P: [158 144 110 107 150 140 154 118 144]
B: [135 137  90 178 143 100 125 189 164]
W: [135 137  85 178 143 100 125 189 148]
M: [135 137  90 178 143 100 125 189 148]
present: [144 100]
no
asked: [135 137  90 178 143 100 125 189 148]
M

Z: [135 156 168 146 150 116 150 153]
H: [ 67 123  85 125 128 140 133 144]
U: [125 103 113  96 102 146 126 122]
L: [116 101 110 141 135 113 117 129]
G: [101 111 141 135 128 140 133 144]
E: [152 112 113 116 139 133 113 111]
R: [132 160 116 113 139 135 147 143]
then: [101 110 141 135]
[113 117]
present: [116 113 139 135 147]
yes
then: [ 67 123  85 125 128]
[140 133]
present: [125 128 140 133 144]
yes
then: [113 116 139]
[133 113]
present: [139 133 113 111]
yes

C: [ 66 127  70 169  83  66  77 135 142 131 166]
K: [180 101 178 141 116 150 147 104 114  97 143]
V: [142 110 138  73 132 138 131 104 101 105  77]
A: [187 112 179 119 153 174 163  99 104  99 129]
then: [141 116 150 147]
[104 114]
then: [101 178 141 116 150 147]
[104 114]
present: [104 101]
yes
present: [153 174]
yes
then: [ 70 169  83  66  77 135]
[142 131]

S: [127 129 117 138 118 113 144 120  53 111 134  96 124 130 111 108  85 132
 132 157  92 156 122 112 139 114 133 111 142 111 123 152 134 136 125 118
 125 131 144 135 127 146 153 147 151 157 154 107]
D: [116 133 142 142 129 129 141 136 118 110 122 150 122 123 121 111 132 136
 130 141 106 113 122 108 114 132 128 123 147 133 124 128 134 128 128 125
 140 132 134 142 118 139 114 126 123 125 138 130]
F: [118 137 118 117 138 138 122 138 171 161 135 146 134 120 144 139 152 112
 135  91 121 135 114 123 106 130 124 144 114 129 139 134 122 150 131 120
 128 122 133 101 120 125 124 110 149 114 122 149]
J: [139 134 140 120 132 143 132 139 117 113 127 137 130 107 128 107 129 132
 137 150 128 139 140 107 161 137 137 122 128 149 136 125 138 125 146 139
 131 131 120 113 148 136 111  97 140 119 131 153]
Q: [131 143 125 126 123 124 132 132  92 123 132 110 123 128 117 116 116 136
 135 141 111 135 128 121 138 118 126 117 132 131 120 150 129 139 122 122
 128 133 134 135 125 133 141 144 133 143 133 124]
X: [129 122 118 134 126 128 126 127 130 132 126 136 126 128 124 135 132 125
 132 128 130 129 129 135 124 130 133 114 134 123 123 119 134 144 126 125
 127 134 130 134 134 119 128 134 122 130 121 107]
N: [126 108 102 140 131 119 129 123 134 128 121 129 134 144 145 145 142 110
 128  96 155 116 128 143  97 125 133 103 137 116 118 124 128 155 128 120
 118 141 122 153 114 112 132 153 123 143 123 107]
Y: [126 133 127 124 136 138 133 135 125 114 123 128 128 116 137 112 135 137
 139 150 122 124 141 115 142 127 132 120 126 127 131 136 142 109 125 128
 135 128 117 132 125 121 115 117 126 132 130 141]
then: [131 120 150 129 139 122 122 128 133 134]
[135 125]
then: [118 117 138]
[138 122]
then: [137 122]
[128 149]
present: [114 139 118]
no

gezod: [140  98  57 128 140 150 118 131 131 125 138 138 126 130 120 123 151 108
 136 122 123 140 120 182]
Doso: [129 117 144 155 118 145 141 121 139 120 121 129  92 132 129 112 122 125
 124 147 126 121 127 110]
Vom: [128 120 136 143 125 103 113 132 124 142  98 127 131 140 115 148 131 128
 139 138 116 129 122 109]
Nedar: [126 108 115 129 134 143 132 124 124 145 131 145 121 148 133 116 122 125
 125 147 114 121 115 120]
zar: [124 133 134 106 138 129 127 138  98  57 128 122 133 129 136 144 124 126
 127 123 129 134 124 114]
asked: [129 117 144 155 118 145 141 121 139 120 121 129  92 132 129 112 122 125
 124 147 126 121 127 110]
Doso
present: [126 103]
no
then: [138  98  57 128]
[122 133]
then: [122 125 124 147 126]
[121 127]

ninez: [ 67 109 152 121 187  49 209 100  92 202 145 178  93 198]
zib: [ 81 133 106 201  67 152 132 168  93  49 202  77 162  54]
lif: [199 130  88 165 135  99 131 139  64 109 152 174 179 111]
present: [178  93 197]
no
present: [145 177  93 198]
no
present: [187  48 209 100]
no
then: [132 168  93]
[ 49 202]
then: [187  49]
[209 100]
then: [ 64 109 152]
[174 179]

Mim: [103 163 129 126 129 121 110]
Lum: [ 88  79 118 105  97 111 133]
samu: [118  79  88 123  91 131 139]
vimoz: [144  97 123 134 107 135  81]
ses: [108  48 117 116  70 114  85]
vul: [137 107 178 103 164  92 118]
dozot: [141  94 149 119 126 109  94]
present: [108  47 117 116  70]
no
then: [ 88  79 118]
[105  97]
then: [103 164]
[ 92 118]
present: [109 126]
no
then: [103 163]
[129 126]

vufa: [124 130 117 134 136 126 133 130 130 129 133 130 130 125 115 130 120 125
 125 120 124 132 124 132 124 133 131 125 118 124  93 112 130 114 135 120
 127 146 125 119 144 141 139]
zasel: [130 130 117 134 136 126 133 130 130 129 133 130 130 125 115 130 120 125
 125 120 124 132 124 132 124 129 129 127 126 127 116 124 129 123 130 124
 126 133 127 125 132 133 130]
sab: [145 129 141 125 125 133 127 117 127 131 114 115 132 124 148 122 148 125
 134 140 129 125 134 119 136 122 126 132 134 130 145 134 128 143 130 129
 124 117 130 133 117 125 118]
gov: [133 117 202 160 196 125 129 112 130 146 113 105 105  95 140 125  68 104
 157 166 111 122 200 123 161 116 125 129 153 131  94 159 134  80 103 110
 105 123 126 113 120 152 107]
dazik: [139 110 175 112 107 127  99 144 123 119 137 147  98 148 146 129  99 146
 134 151 142 112 156 127 134 137 129 121 127 131 141 144 126 100 104 143
 145 128 127 129 131 111 141]
zukim: [134 124 147 121 119 131 120 126 126 127 123 126 123 132 145 125 133 131
 133 141 133 122 137 123 134 127 127 128 131 130 142 135 127 130 123 133
 130 122 129 131 123 121 126]
then: [127 130]
[123 133]
then: [160 196 125]
[129 112]
then: [145 128]
[127 129]

Zoso: [103 127 131 107]
tuv: [148  99 102 136]
Pav: [208  70  51 157]
deken: [123 173 111 125]
sune: [161 116 114 128]
Roneb: [107 122 154  66]
present: [ 70  51 157]
yes
asked: [123 173 111 125]
deken
present: [ 70 208]
no

niv: [133  76 182  86 160]
nunu: [ 86 115 162 105 148]
vuref: [149 164  67 132  69]
bavi: [ 93 103 119 183 122]
zed: [133  80 162 105 148]
norig: [121 169 156 140 107]
bovur: [128 133  79  65 181]
Zab: [174 181 132 114 149]
tulo: [ 99 152 158 100 135]
then: [133  79]
[ 65 181]
then: [ 99 152]
[158 100]
present: [133  76 183  86]
no
then: [169 156]
[140 107]

vage: [124 107  97 129 142 124]
soz: [136 107  86 169 137 114]
Batin: [124 107 146 101 137 114]
giril: [130 107  97 131 114 114]
kuvov: [125 107  97  82 105 114]
zev: [130 107  97 129 137 114]
Pezo: [123 210  97 119 137 107]
present: [130 107  97 129 137]
yes
asked: [130 107  97 131 114 114]
giril
asked: [125 107  97  82 105 114]
kuvov
present: [107 137 119]
no

did: [137 129 140 146 127 126 135 127]
kap: [139 180 120 130 123 116 143 124]
dipu: [130 141 143 136 137 126 128 117]
Faba: [108 152 132 132 133 123 112 134]
nomez: [125 196 126 143 136 137 114 139]
present: [126 143 136]
yes
then: [152 132 132 133 123]
[112 134]
then: [143 136 137 126]
[128 117]
then: [137 126]
[128 117]
then: [108 152]
[132 132]
present: [122 112 134]
no

ripi: [145 121 138 134]
kiben: [ 88  69 170 119]
dabi: [ 83  60 136 107]
fogib: [110 118 134 147]
Sokig: [122 125 139 132]
kugi: [130 136 139 159]
Mevov: [ 83  60 128 107]
present: [138 121 145]
no
present: [139 125 122]
no

vof: [119 143 156 127 152 129 123 120 166 104]
pogig: [142 120  94 126 102 140 133 136  85 168]
Sog: [138 115 130 129 125 115 128 132 124 144]
bavaf: [115 130 130 125 115 118 132 132 150 131]
sufes: [137 118 141 135 129 115 130 133 138 137]
lim: [102 142 153 120 153 123 116 110 163  63]
Pozu: [119 143 156 127 152 129 122 120 166 104]
tibag: [137 122 148 138 133 117 131 133 147 132]
daran: [130 137 158 136 145 126 128 127 163 119]
Nid: [131 136 158 136 144 126 129 127 163 120]
dus: [137 121 158 126 145 128 136 133 143 134]
present: [127 156 143 119]
no
then: [140 133 136]
[ 85 168]
then: [115 130 129 125 115]
[128 132]
present: [163 127]
no
then: [158 136 145 126 128]
[127 163]
present: [125 129 130 115]
no

Tofe: [109 122 103 111 103 131]
Sipo: [198  71 130 124 143 163]
Mefud: [109 122 100 174 104 141]
mul: [ 71 198  95 111 195 159]
Sus: [130 110  88  76 124 116]
asked: [109 122 103 111 103 131]
Tofe
present: [174 105]
no
then: [198  71]
[130 124]
present: [198  71 130 124 143]
yes

noda: [163 195 114  91 160 103 187 180 123  89 107  90 109 112  97 122 198 112
 189 187  89  87  91 182 138 195 195 104 197 206 185 201  99 107 185  90
 104 108]
gaben: [163 195 114  91 160 103 187 180 123  89 107  90 109 112  97 122 198 105
 189 187  89  87  91 182 138 195 195 104 197  85 185 201  99 107 185  90
 104 108]
nesi: [ 64  83  61 201  70 200  88  67 195 200 198 201 199 195 202 183  88 201
 101 108 199 199 200  67  63  91 128 197 117  91  74  98 199 199  70 200
 199 194]
Finez: [187 160 123  91 195  89 163 103 114 107 180 201 199 195 202 183  88 201
 101 108 127 127 124 118 133 113 111 116 115 158 116 111 119 125 113 125
 130 122]
asked: [163 195 114  91 160 103 187 180 123  89 107  90 109 112  97 122 198 112
 189 187  89  87  91 182 138 195 195 104 197 206 185 201  99 107 185  90
 104 108]
noda
present: [103 187 180 123]
yes

zaba: [130  73  66  72 139  75 147  86  77  79 147 164  76 106 129  75 141 147
 172  91]
sal: [126  64 140  58 141  57 157  67  62  64 165 144  58  98 104  58 159 165
 138  68]
Kor: [134 133 169 128  67 126  66  65 101  90  73 108  61  65 127 127 140 146
 168 132]
Zipeg: [126  78 114  81 138  76 139  79  79  79 139 121  76  92  94  78 144 140
 113  75]
Tumu: [126 179 103 180 110 178 102 171 178 177 106 115 177 159 142 178 108 105
 103 172]
duso: [121  62 102  61 128  65 127  73  66  65 126 108  67  90 101  64 130 128
 101  81]
fev: [130  92 156  89 143  93 155 107  98  98 155 152  94 109 121  92 152 157
 156 108]
tulof: [130  64 145  63 149  66 155  73  65  65 145 139  67  87 100  66 148 146
 144  74]
romu: [134 178  93 181 119 178 103 165 175 175 103 103 177 155 143 178 108 101
  94 169]
zomun: [126  83 134  80 136  81 148  84  81  83 148 129  82 104 112  81 147 148
 133  88]
then: [127  73  66]
[ 65 126]
present: [128 130]
no
then: [ 61 128  65 127  73  66  65 126 108  67  90 101]
[ 64 130]
then: [ 86  77  79 147 164  76 106]
[129  75]
present: [155  66]
no
present: [ 93 154]
no

vumo: [135 132 119 114 140 117]
liga: [109 122 137 111 112 129]
Zem: [ 84 102 122 137 117 169]
Fina: [ 93 116 147 125 151 157]
lol: [122 139  56 127 157 104]
Pafu: [139 122  97 121 130 111]
present: [129 112 111 137]
no
present: [139 122]
yes
present: [122 139  56]
yes
then: [139 122]
[ 97 121]
present: [127 156]
no

kage: [ 93  60 129 131 131 112 103 104 122 144]
dozod: [ 45  58 156 131 131 127 170  94  81 112]
Malur: [ 60 129 128 142 136 115 140  95  85 120]
then: [ 60 129 131]
[131 112]
asked: [ 93  60 129 131 131 112 103 104 122 144]
kage
then: [45 58]
[156 131]
then: [ 93  60 129 131 131 112]
[103 104]
present: [120  85  95]
no
then: [128 142 136]
[115 140]
then: [127 170  94]
[ 81 112]

rufor: [ 96 102 143 142 153 128 106]
Nufo: [ 88  94 117 123 153 117  89]
todol: [144 117 117 115 137 160 151]
Kegil: [ 96 102 135 136 148 128 106]
rabe: [144 142 117 117 115 122 142]
Bapi: [ 96 102 152 148 109 149 169]
asked: [ 96 102 135 136 148 128 106]
Kegil
present: [117 115 122]
yes
then: [142 117 117 115]
[122 142]

libe: [147 145 129 143 176 139 132 130 102 149 100 125 145 159 111 100 164 107
 170]
figan: [165  98 139 121 175 165 137 172 107 118 102 149 172 165 117  94 193 138
 138]
Kas: [159 111 138 128 178 163 133 165 109 135 103 143 170 152 119  96 182 137
 146]
dotan: [141 152 129 147 181 146 128 132 105 166 103 122 153 137 116 102 152 118
 174]
then: [100 125 145]
[159 111]
present: [121 175 165]
yes

Gove: [189 132 132 196]
nek: [140 203 168 129]
noze: [183 200 132 130]
kazug: [129 179 200 135]
Tez: [178 186 134 130]
lonat: [149 131 151 196]
pap: [129 175 200 138]
rupi: [181 202 134 130]
mabot: [131 132 195 191]
Kolo: [129 175 200 154]
lup: [131 133 198 188]
Ridof: [131 132 195 130]
present: [149 131 151]
yes
asked: [140 203 168 129]
nek

dez: [143 137 138 121  80 139  85 140 139 125  94  79 142 142 143  89 112  77
  82 100  80 131  80 144  91 136  76 141 143 133  75  79]
Fes: [152 153 155 141 146 144 147 144 140 149 151 148 154 147 149 148 150 145
 145 150 148 132 146 155 149 148 146 144 148 126 145 146]
kula: [115 115 115 114  87 121  90 126 130 113  95  88 114 121 118  91 105  89
  87 100  88 126  87 114  93 126  89 125 120 137  88  87]
ris: [106 106 104 151 196 110 190 106 109 132 188 197 108 106 106 187 149 199
  94 136 115 116 119 100  97 105 199 107 105 124 201 197]
Kosi: [116 124 123 122  97 119 100 125 126 113 104  93 117 119 118 104 114  92
 100 115  94 136  97 116 105 119  88 121 119 139  91  97]
then: [100 115  94 136  97 116 105 119]
[ 88 121]
present: [100  80]
yes
present: [121  80 139  85 140]
yes

tobiv: [106 173 174 101 115 163 164 124 126 140 106 137 145 158]
guzu: [138 137 113 107 142 179  85 111 129 125 123 113 149 157]
lanu: [126 109 111 120 122 112  84 116 148 105  94  81 111 110]
Safu: [121 137 109 128 128 148  96 137 131 119  78 138 128 119]
fuv: [129 144 171 131  75 124 147  96 109 164 132 116 165 116]
vig: [ 93  96 123 134 169 105 123 122 141 120 169 114 129 131]
Gokob: [163 164 125 126 140 106 137  67 179 141  91  95  87 144]
present: [134 169]
yes
then: [163 164 124 126 140 106 137]
[145 158]
then: [ 93  96 123 134 169 105 123 122 141 120]
[169 114]
present: [137  67]
yes
present: [113 107 142]
yes

Dig: [114  86 142 190 125 176]
Dera: [191  91  89 195 143 138]
Zerid: [101  87  94 108 117 109]
vupuz: [114  86 176  95 161 100]
gebom: [102 134 176  95 209  63]
present: [209  95 176 134 102]
no
present: [117 108  94  87]
no
asked: [102 134 176  95 209  63]
gebom
present: [114  86 142]
yes

rov: [ 67 141 122 130 132 128 131 125  51 127 146  76 129 120 153 133 143 143
  98 129 131 133 142 113 124 143 129 114 151 114 105 131]
Runuk: [ 67 120 120 105 124 141 129 126 107 128 130 118 129 125 128 117 125 122
 124 114 131 131  88 184 123 128 115 148  90 127 105 145]
vogul: [ 91 112  99 111 134 137 128 124  62 128 153  75 129 121 156 138 141 153
 140 129 129 131 155 118 131 138 131 144 154 114 105 128]
Telob: [ 51 117 129 110 128 139 109 124  68 128 141  87 129 121 143 124 135 134
 112 117 132 133 108 162 125 136 119 140 113 119 105 142]
guri: [121  76 102 118 122 133 130 129 165 128 112 161 129 132 133 143  98 153
 143 117 129 127  82 178 125 119 117 141  79 138 105 140]
then: [134 137 128 124  62 128 153  75 129 121 156]
[138 141]
then: [153 133 143 143  98]
[129 131]
then: [ 67 120 120 105 124 141 129 126 107 128]
[130 118]
then: [129 131 155 118 131]
[138 131]
present: [124 141]
yes
present: [129 131 125]
no
present: [143 121 129]
no

bepov: [182  93  94 168]
difu: [183  93  95 167]
Lis: [ 65 135 157  75]
val: [ 65 114 127  82]
pep: [183  93  93 169]
sefav: [180  93  99 164]
Vifa: [154  93  99 151]
present: [ 93  93 168]
no
present: [93 99]
yes
asked: [ 65 135 157  75]
Lis

Nobo: [113 109 132 117 126 131 115 130 113 142 138 134 128 129 128 120 115 124
 127 138 131 128 127 128 127 127 128 130 126]
Nos: [148 147 129 131 145 130 142 131 149 136 133 129 132 131 131 134 141 207
 150 131 129 127 140 133 138 140 130 129 131]
Pes: [103 103 133 134 136 130 107 135 102 160 134 136 130 125 129 110 107 167
 139 136 133 128 134 131 133 134 127 130 133]
present: [110 107 167 139 136]
yes
present: [167 139 136 133]
yes

Dimen: [146  54 108 122  78 115 140  93 119 103]
vibas: [136 125 122 119 131 120 140 120 133 113]
kapob: [146  54 108 122  78 115 140  93 129 125]
Vez: [ 78 115 137  93  69 136 107 103  99 139]
dip: [ 54 108 122  77 115 140  93 123 146  98]
then: [137  93  69 136 107]
[103  99]
asked: [146  54 108 122  78 115 140  93 119 103]
Dimen
asked: [146  54 108 122  78 115 140  93 129 125]
kapob
present: [ 69 136]
yes

rak: [143  93 132  99  91 130 128 110 105 127 102 106 100 168 125  76 134 129
 147 137 139 137 133 140 107 111 143 127 124 104 127 146 118 150 128 120
 111 106 134 118  92 138  95 137  91 125 133  70 131 110 109 129  88 131
 153 161 164 166 105 160 122]
meki: [117 137 128 146 173 128 147  92 142 129 154 154 140 104 130 143 131 130
 126 127 127 119 118 118 160  86 125 127 130 145 114 106 152 143 123 132
 157 147 118 130 149 118  76 122  80 124 128 143 121  89 106 129 168 139
 110 119 102 114 161 114 124]
daker: [142 139 109 139 144 132 140 142 122 121 141 148 139 160 116 147 104 112
 138 126 136 145 135 135 140 133 137 109  97 127 130 142 136  91 128 112
 142 137 138 114 147 130 137  93 131 117  88 147 119 133 136 135 157 115
 143 133 148 147 127 148 137]
then: [ 76 122  80 124 128]
[143 121]
then: [139 144]
[132 140]

Pem: [124 127 106 130 129 102 111 120]
rut: [124 127 106 130  77 138 151 111]
pige: [ 63  50 142 176 171 158  97 160]
mobo: [121 130 111 138 135 104 116 113]
rulas: [196 164 131  47  66 140 153 162]
ref: [124 127 106 130  77 138 151 154]
tak: [106 129  77 104 135 130 116  86]
vavo: [115 143 103 156 145 132  98 135]
then: [130 111 138 135 104]
[116 113]
asked: [124 127 106 130  77 138 151 154]
ref
present: [106 130  77 139 151]
no
then: [145 132]
[ 98 135]

Rog: [122 123 105 112 111 119 123 113]
muma: [119  89 122 158 103 129 101 140]
moz: [ 75 109 141 124 148 129  95 114]
zupak: [131 115 133 153 144 147 127 134]
kisel: [115 133 154 144 147 130 132 135]
muru: [127 143 150 142 163 136 134 138]
nuban: [ 75 109 141 124 148 129  95 131]
rad: [131 111 133 153 144 147 127 134]
dunu: [131 115 133 153 144 147 127 181]
present: [ 75 109 141]
yes
asked: [131 115 133 153 144 147 127 181]
dunu
present: [147 144 153 133]
no
present: [133 154]
yes

Tedir: [136 109  90 157 140 143 107 149 102 149 117]
feto: [136 109  90 157 140 143 107 139 102 149 128]
Fetep: [109 136  90 157 140 143 107 149 102 149 128]
then: [140 143 107 139 102]
[149 128]
asked: [136 109  90 157 140 143 107 149 102 149 117]
Tedir

ges: [156 115 133 156 113 121 120 112  79 104]
Gagav: [124  90 129 150 133 137 127  98 159 101]
Sez: [116  89 124 148 139 138 137  98 175 101]
vobud: [133  76 131 153 126 135 119  90 146  89]
Fufas: [129  90 133 124 137 150 153 129 158 123]
doged: [144 101 126 153 109 113 110 120 151 113]
pereb: [ 94 143 102 101 157 128 183 147 183 132]
fil: [110 157 141  94 157 160 144 123  67 139]
peg: [125  94 112 156 121 113 133 120 206 110]
then: [ 94 143 102 101 157 128 183]
[147 183]
then: [112 156 121 113 133 120]
[206 110]
then: [124  90 129 150 133 137]
[127  98]
present: [109 113 110]
yes

num: [133 135 130 132 123 128 131 129 127 120 133]
kapam: [134 140 131 134 121 129 134 129 148 168 139]
nesa: [138 129 122 134 141 122 139 123 124 114 137]
sura: [138 129 122 134 141 122 139 123 124 114 118]
Dubem: [138 129 126 134 141 122 139 123 124 114 137]
lib: [123 134 135 115 125 134 125 137 126 121 128]
Bar: [135 140 131 133 120 129 134 130 126 115 136]
beze: [143 122 139 101 133 142  95 132 122 117 156]
asked: [138 129 126 134 141 122 139 123 124 114 137]
Dubem
then: [138 129 126 134]
[141 122]

Libo: [101 128 117 151 136  97 123 117 163 111 104 184 127 176 119 189 124]
Gem: [140  84 131  95 146 165 132 145 117 149  85 166  73 110 103 114  48]
didig: [140  84 131  95 146 165 132 145 117 123 122 147 109 110 103 136 124]
then: [ 84 131  95 146 165 132 145 117 123 122 147 109]
[110 103]
present: [110 103 136 123]
no
then: [117 163 111 104 184 127]
[176 119]

